Below is a small trained network, with its code and all its weights. Each question gives an input and a target symbol and asks what happens when units are switched off, that is, made to give their printed mean instead of their output.

import numpy as np


def w(rows, s, z=0):
    codes = np.array(rows[::2]) - 128.0
    scale = np.full(codes.shape[1], s)
    scale[-1] = z or s
    return codes * scale


def f(y):
    return y / 2 * (1 + np.tanh(0.7978845608 * (y + 0.044715 * y**3)))


def softmax(a):
    e = np.exp(a - a.max(-1, keepdims=True))
    return e / e.sum(-1, keepdims=True)


def log_softmax(a):
    a = a - a.max(-1, keepdims=True)
    return a - np.log(np.exp(a).sum(-1, keepdims=True))


def net(x, mask):
    ids = ['αβζημφω'.index(c) for c in x.split()]
    T = len(ids)
    res = E[ids] + P[:T]
    u = 0
    for l in range(2):
        r = res
        for j in range(3):
            rows = slice(2 * j, 2 * j + 2)
            q, k, v = (r @ M[l][rows].T for M in (Q, K, V))
            z = softmax(np.where(np.tri(T) > 0, q @ k.T / 2**0.5, -1e9)) @ v
            o = O[l][rows]
            res = res + np.where(mask[u + j], z, o[:, -1]) @ o[:, :-1]
        u += 3
        y = f(res @ A[l][:, :-1].T + A[l][:, -1])
        res = res + np.where(mask[u : u + 12], y, B[l][:, -1]) @ B[l][:, :-1]
        u += 12
    return log_softmax(res[-1] @ U[:, :-1].T + U[:, -1])


Q, K, V, O, A, B = {}, {}, {}, {}, {}, {}
E = w([
[136,111,207,88],'α',
[106,213,145,103],'β',
[191,87,99,104],'ζ',
[136,36,73,76],'η',
[124,133,69,98],'μ',
[167,229,128,119],'φ',
[49,124,83,250],'ω',
],0.015)
P = w([
[92,207,132,167],'0',
[202,89,61,118],'1',
[184,130,31,74],'2',
[79,131,131,28],'3',
[158,169,108,89],'4',
[254,61,161,106],'5',
],0.009)
Q[0] = w([
[197,159,85,127],'0.h1',
[113,209,254,155],'0.h1',
[55,249,81,162],'0.h2',
[65,32,115,232],'0.h2',
[218,162,159,238],'0.h3',
[217,79,181,149],'0.h3',
],0.0082)
K[0] = w([
[112,126,144,177],'0.h1',
[193,110,140,9],'0.h1',
[61,230,86,169],'0.h2',
[105,49,162,205],'0.h2',
[86,108,102,148],'0.h3',
[124,160,136,87],'0.h3',
],0.013)
V[0] = w([
[97,87,192,255],'0.h1',
[34,193,171,109],'0.h1',
[195,144,123,165],'0.h2',
[116,246,94,127],'0.h2',
[134,114,106,197],'0.h3',
[179,215,81,122],'0.h3',
],0.0075)
O[0] = w([
[98,111,175,126,101],'0.h1',
[66,254,129,120,161],'0.h1',
[120,144,116,115,146],'0.h2',
[145,38,143,118,195],'0.h2',
[160,149,184,59,130],'0.h3',
[185,197,140,176,254],'0.h3',
],0.0092,0.003)
A[0] = w([
[75,173,146,31,236],'0.n1',
[75,90,247,152,233],'0.n2',
[138,45,116,73,149],'0.n3',
[214,93,118,66,122],'0.n4',
[102,178,129,100,33],'0.n5',
[115,156,147,73,64],'0.n6',
[163,129,109,64,198],'0.n7',
[173,93,248,190,247],'0.n8',
[99,176,166,86,1],'0.n9',
[190,192,254,37,232],'0.n10',
[143,145,92,154,115],'0.n11',
[104,30,25,221,62],'0.n12',
],0.0076,0.0039)
B[0] = w([
[115,44,74,154,217],'0.n1',
[75,169,68,37,149],'0.n2',
[73,165,115,71,185],'0.n3',
[81,137,152,79,240],'0.n4',
[170,47,253,212,108],'0.n5',
[157,27,172,156,115],'0.n6',
[165,102,103,48,255],'0.n7',
[227,211,61,147,157],'0.n8',
[99,81,195,153,103],'0.n9',
[33,89,31,151,226],'0.n10',
[77,132,106,140,153],'0.n11',
[40,133,197,223,174],'0.n12',
],0.0059,0.0043)
Q[1] = w([
[97,128,253,142],'1.h1',
[125,88,106,111],'1.h1',
[90,141,160,171],'1.h2',
[80,136,113,105],'1.h2',
[127,127,84,151],'1.h3',
[87,149,74,112],'1.h3',
],0.017)
K[1] = w([
[151,144,70,6],'1.h1',
[155,82,131,156],'1.h1',
[64,136,127,170],'1.h2',
[97,92,157,98],'1.h2',
[106,172,193,184],'1.h3',
[109,58,157,195],'1.h3',
],0.013)
V[1] = w([
[125,243,135,150],'1.h1',
[246,130,164,136],'1.h1',
[94,114,120,104],'1.h2',
[192,112,130,86],'1.h2',
[86,107,207,163],'1.h3',
[163,50,91,58],'1.h3',
],0.013)
O[1] = w([
[246,18,122,73,201],'1.h1',
[74,86,79,220,6],'1.h1',
[192,220,152,121,157],'1.h2',
[78,144,192,216,149],'1.h2',
[92,156,254,158,82],'1.h3',
[109,201,54,130,83],'1.h3',
],0.0074,0.011)
A[1] = w([
[123,132,148,86,158],'1.n1',
[111,128,94,146,114],'1.n2',
[98,184,94,156,170],'1.n3',
[136,74,156,144,126],'1.n4',
[154,86,252,113,3],'1.n5',
[97,103,152,202,169],'1.n6',
[99,133,87,181,105],'1.n7',
[119,134,129,95,176],'1.n8',
[154,81,144,101,117],'1.n9',
[106,116,122,61,179],'1.n10',
[148,110,113,101,97],'1.n11',
[115,150,183,117,104],'1.n12',
],0.016,0.0055)
B[1] = w([
[117,154,101,155,196],'1.n1',
[104,61,155,154,142],'1.n2',
[76,93,172,207,162],'1.n3',
[76,151,170,91,157],'1.n4',
[71,123,44,133,221],'1.n5',
[74,136,85,57,133],'1.n6',
[89,123,249,126,136],'1.n7',
[150,141,134,170,187],'1.n8',
[101,129,151,99,237],'1.n9',
[155,126,143,158,249],'1.n10',
[101,134,178,162,216],'1.n11',
[128,84,164,91,143],'1.n12',
],0.011,0.015)
U = w([
[160,79,21,118,253],'α',
[136,79,220,66,51],'β',
[50,247,84,165,113],'ζ',
[150,238,209,71,197],'η',
[90,71,159,141,26],'μ',
[2,153,91,14,118],'φ',
[97,169,157,73,87],'ω',
],0.0074,0.0039)

Each question gives the input, a string of symbols that net reads in full, and the target symbol t.
The units are the heads (2 rows each of Q, K, V and O) and the neurons (one row each of A and B). Each row of codes is followed by its name. A weight is (code - 128) times the scale printed after its matrix; where a second scale follows, it is the last column's (O, A, B and U).
mask holds one flag per unit, layer by layer, with each layer's heads first. A switched-off unit (its flag False) gives its mean, the last column of its rows in O or B, instead of its output. The means were averaged over made-up inputs and are rounded, as every weight is.
A unit's drop is (log p(t) with every unit on - log p(t) with that unit switched off) / (log p(t) with every unit on - log p(t) with every unit switched off).
unit that matters most: the unit with the biggest drop
top k neurons: the k neurons with the biggest drops, biggest first
top k neurons in layer l: the k neurons of layer l with the biggest drops, biggest first
which heads matter: for each layer, one digit per head in row order, 1 if its drop is at least 0.15 and else 0, layers parted by /
input η ζ ζ ζ ω, target φ: top 2 neurons in layer 1 : (1.n6; 1.n10)
input ω μ η, target φ: top 3 neurons : (1.n5; 0.n7; 1.n9)
input α ζ φ α ω, target φ: top 2 neurons in layer 1 : (1.n10; 1.n6)
input φ μ μ ω β β, target φ: top 2 neurons : (0.n10; 1.n5)
input ζ μ ω α, target φ: top 4 neurons : (0.n12; 0.n10; 1.n5; 0.n7)
input μ η μ β α, target α: which heads matter : 100 / 001
input β ζ ζ φ η, target φ: unit that matters most : 1.h3
input μ η μ ζ, target α: which heads matter : 000 / 101
input η β μ η α β, target ζ: which heads matter : 000 / 101
input φ μ ζ φ α, target β: which heads matter : 111 / 101
input ζ β μ, target μ: which heads matter : 100 / 101
input α μ β, target η: which heads matter : 101 / 100
input ω μ ζ μ μ η, target η: which heads matter : 101 / 000
input η μ β, target ζ: which heads matter : 001 / 101
input ζ μ η μ μ α, target μ: top 4 neurons : (1.n7; 1.n3; 1.n2; 0.n10)
input φ μ η η μ β, target β: which heads matter : 111 / 100
input η η β μ μ α, target ζ: top neuron in layer 0 : (0.n12)
input μ φ μ ω η μ, target φ: which heads matter : 100 / 001
input β μ ω α, target φ: which heads matter : 000 / 001
input ω η μ ω, target η: top 2 neurons in layer 0 : (0.n2; 0.n12)
input φ φ β ζ, target β: which heads matter : 111 / 100
input α ζ ζ, target η: unit that matters most : 0.h1
input ζ μ μ ζ, target μ: top 4 neurons : (1.n7; 1.n3; 1.n2; 1.n5)
